Below are the code and all the weights of a small trained network. Each question names an input and a class and asks about switching units off, where a switched-off unit gives its printed mean instead of its output.

import numpy as np


def w(rows, s, z=0):
    codes = np.array(rows[::2]) - 128.0
    scale = np.full(codes.shape[1], s)
    scale[-1] = z or s
    return codes * scale


def f(y):
    return np.maximum(y, 0)


def log_softmax(a):
    a = a - a.max(-1, keepdims=True)
    return a - np.log(np.exp(a).sum(-1, keepdims=True))


def net(x, mask):
    res = np.array(x, float).reshape(1, 7) / 4 @ E
    y = f(res @ A[0][:, :-1].T + A[0][:, -1])
    res = res + np.where(mask, y, B[0][:, -1]) @ B[0][:, :-1]
    return log_softmax(res[-1] @ U[:, :-1].T + U[:, -1])


A, B = {}, {}
E = w([
[233,195,25,187,75,112,151,121],'x0',
[139,115,138,133,129,114,134,133],'x1',
[202,204,205,68,106,206,130,171],'x2',
[144,122,144,140,134,112,129,121],'x3',
[142,61,143,78,8,135,93,79],'x4',
[130,63,132,189,132,232,207,95],'x5',
[123,128,123,118,126,131,134,134],'x6',
],0.013)
A[0] = w([
[34,62,230,76,157,142,105,122,95],'n0',
[187,186,210,81,128,196,139,154,87],'n1',
[77,62,79,151,119,101,113,91,91],'n2',
[136,70,142,91,13,121,87,56,15],'n3',
[198,142,48,144,60,114,158,110,98],'n4',
[125,120,97,108,119,102,176,127,63],'n5',
[129,66,148,179,141,206,202,80,86],'n6',
[122,174,142,77,136,14,23,149,79],'n7',
[53,96,66,164,157,71,131,103,90],'n8',
[104,184,104,160,249,112,183,179,3],'n9',
[92,91,76,155,138,84,123,72,97],'n10',
],0.012,0.0063)
B[0] = w([
[207,203,75,223,197,136,57,120,250],'n0',
[153,119,171,66,20,131,109,150,224],'n1',
[157,137,166,88,87,108,111,136,189],'n2',
[2,139,180,173,122,37,164,125,207],'n3',
[153,188,71,174,188,108,43,117,215],'n4',
[122,181,136,131,121,159,102,135,137],'n5',
[108,69,50,84,153,185,214,129,211],'n6',
[109,43,37,72,170,193,197,107,246],'n7',
[183,126,200,85,70,161,128,154,206],'n8',
[51,117,196,178,135,53,117,93,216],'n9',
[172,147,167,53,106,188,98,171,186],'n10',
],0.011,0.02)
U = w([
[180,177,62,177,149,111,77,125,129],'0',
[166,135,184,50,67,132,124,140,78],'1',
[92,83,40,83,144,150,208,119,59],'2',
[6,135,178,158,123,65,143,120,253],'3',
],0.014,0.0057)

Each question gives the input, the list of numbers given to net, and the class t.
The units are the neurons (one row each of A and B). Each row of codes is followed by its name. A weight is (code - 128) times the scale printed after its matrix; where a second scale follows, it is the last column's (A, B and U).
mask holds one flag per neuron, in row order. A switched-off neuron (its flag False) gives its mean, the last column of its row in B, instead of its output. The means were averaged over made-up inputs and are rounded, as every weight is.
A unit's drop is (log p(t) with every unit on - log p(t) with that unit switched off) / (log p(t) with every unit on - log p(t) with every unit switched off).
most important unit: the unit with the biggest drop
k most important neurons: the k neurons with the biggest drops, biggest first
drop of u: that unit's drop, to one decimal
input [-5,8,1,2,6,0,-6], class 3: most important unit	n3
input [0,-2,-3,-7,3,1,3], class 1: 2 most important neurons	n9; n7
input [-5,-2,1,-8,1,5,-3], class 0: 2 most important neurons	n0; n7
input [-3,3,-5,7,0,-5,-3], class 1: 4 most important neurons	n8; n6; n10; n2
input [-5,-6,-3,-4,6,5,3], class 3: 3 most important neurons	n3; n7; n4
input [0,-2,-4,1,8,7,-6], class 3: 2 most important neurons	n3; n7
input [7,-2,-1,7,-5,-8,5], class 2: 2 most important neurons	n7; n0
input [-2,2,7,-6,3,8,5], class 2: 2 most important neurons	n6; n8
input [2,3,-8,6,7,-1,2], class 1: 4 most important neurons	n10; n8; n2; n9
input [-4,-7,-3,8,4,1,7], class 0: 3 most important neurons	n0; n9; n1
input [6,-8,4,2,-7,-7,6], class 2: 3 most important neurons	n7; n0; n3
input [4,-6,-3,6,8,2,5], class 3: drop of n3	1.9
input [5,-8,-8,7,1,1,3], class 1: drop of n2	0.0
input [-7,7,4,3,5,8,4], class 2: drop of n4	1.8
input [-3,0,-2,-7,4,-8,4], class 2: most important unit	n7
